Below is a small trained network, with its code and all its weights. Each question gives an input and a class and asks what happens when units are switched off, that is, made to give their printed mean instead of their output.

import numpy as np


def w(rows, s, z=0):
    codes = np.array(rows[::2]) - 128.0
    scale = np.full(codes.shape[1], s)
    scale[-1] = z or s
    return codes * scale


def norm(h):
    return h / np.sqrt((h * h).mean(-1, keepdims=True) + 1e-5)


def f(y):
    return y / 2 * (1 + np.tanh(0.7978845608 * (y + 0.044715 * y**3)))


def log_softmax(a):
    a = a - a.max(-1, keepdims=True)
    return a - np.log(np.exp(a).sum(-1, keepdims=True))


def net(x, mask):
    res = np.array(x, float).reshape(1, 4) / 4 @ E
    u = 0
    for l in range(3):
        y = f(norm(res) @ A[l][:, :-1].T + A[l][:, -1])
        res = res + np.where(mask[u : u + 4], y, B[l][:, -1]) @ B[l][:, :-1]
        u += 4
    return log_softmax(norm(res)[-1] @ U[:, :-1].T + U[:, -1])


A, B = {}, {}
E = w([
[59,168,19,117,155],'x0',
[113,137,156,177,104],'x1',
[40,93,100,41,178],'x2',
[141,85,133,1,48],'x3',
],0.013)
A[0] = w([
[30,146,188,125,131,156],'L0N1',
[111,66,198,183,250,81],'L0N2',
[173,168,212,166,80,55],'L0N3',
[139,46,254,90,116,2],'L0N4',
],0.0098,0.0033)
B[0] = w([
[77,178,104,91,91,196],'L0N1',
[55,94,123,149,241,253],'L0N2',
[211,71,144,127,142,238],'L0N3',
[131,245,142,46,75,239],'L0N4',
],0.012,0.0039)
A[1] = w([
[178,180,136,185,115,64],'L1N1',
[105,165,4,138,105,191],'L1N2',
[160,166,82,165,219,254],'L1N3',
[177,154,241,97,76,121],'L1N4',
],0.014,0.0069)
B[1] = w([
[255,152,55,101,78,156],'L1N1',
[27,123,57,56,139,235],'L1N2',
[114,117,236,83,81,254],'L1N3',
[216,48,105,94,50,219],'L1N4',
],0.013,0.0096)
A[2] = w([
[145,154,175,117,65,91],'L2N1',
[90,249,135,160,154,217],'L2N2',
[100,189,134,175,117,150],'L2N3',
[189,129,161,153,199,2],'L2N4',
],0.017,0.0063)
B[2] = w([
[239,128,108,85,69,241],'L2N1',
[149,56,66,26,29,254],'L2N2',
[161,79,104,160,146,147],'L2N3',
[4,166,246,147,106,156],'L2N4',
],0.012,0.0046)
U = w([
[25,87,56,61,94,198],'0',
[105,94,229,204,144,169],'1',
[253,70,140,72,16,207],'2',
[95,139,118,127,185,34],'3',
[106,160,92,130,218,50],'4',
[191,205,87,175,232,2],'5',
],0.018,0.013)

Each question gives the input, the list of numbers given to net, and the class t.
The units are the neurons (one row each of A and B). Each row of codes is followed by its name. A weight is (code - 128) times the scale printed after its matrix; where a second scale follows, it is the last column's (A, B and U).
mask holds one flag per neuron, layer by layer. A switched-off neuron (its flag False) gives its mean, the last column of its row in B, instead of its output. The means were averaged over made-up inputs and are rounded, as every weight is.
A unit's drop is (log p(t) with every unit on - log p(t) with that unit switched off) / (log p(t) with every unit on - log p(t) with every unit switched off).
The circuit of an input: a set's keep is (log p(t) with only the set's units on - log p(t) with every unit switched off) / (log p(t) with every unit on - log p(t) with every unit switched off). Starting from all 12 units, units are removed one at a time, each time the one whose removal leaves the highest keep (on an exact tie, the one counted first), for as long as the keep stays at least 0.8.
units of the circuit, in order: the units of the circuit, biggest drop first
k most important neurons: the k neurons with the biggest drops, biggest first
k most important neurons of layer l: the k neurons of layer l with the biggest drops, biggest first
drop when u is switched off: that unit's drop, to one decimal
input [-4,-2,-5,-7], class 1: units of the circuit, in order	(L2N4)
input [-2,7,-2,-3], class 1: units of the circuit, in order	(L0N2; L2N2)
input [-2,6,3,-3], class 1: 2 most important neurons	(L0N2; L1N3)
input [3,3,-1,8], class 0: 2 most important neurons	(L0N3; L1N3)
input [-7,0,1,-4], class 1: 3 most important neurons	(L0N2; L2N2; L2N4)
input [4,-6,-4,-5], class 0: 4 most important neurons	(L1N2; L0N3; L1N4; L0N4)
input [-6,5,-2,-5], class 1: 2 most important neurons of layer 2	(L2N4; L2N2)
input [6,2,-7,3], class 0: 2 most important neurons of layer 1	(L1N2; L1N4)
input [-6,-2,4,-5], class 1: 2 most important neurons	(L0N2; L1N2)
input [-4,-2,-6,-7], class 1: 2 most important neurons of layer 0	(L0N4; L0N2)
input [-3,-3,0,-6], class 1: drop when L0N2 is switched off	0.1
input [5,-5,-3,4], class 0: drop when L2N3 is switched off	0.0
input [-4,0,-5,-7], class 1: drop when L2N4 is switched off	0.3
input [6,8,-4,2], class 0: units of the circuit, in order	(L1N2)
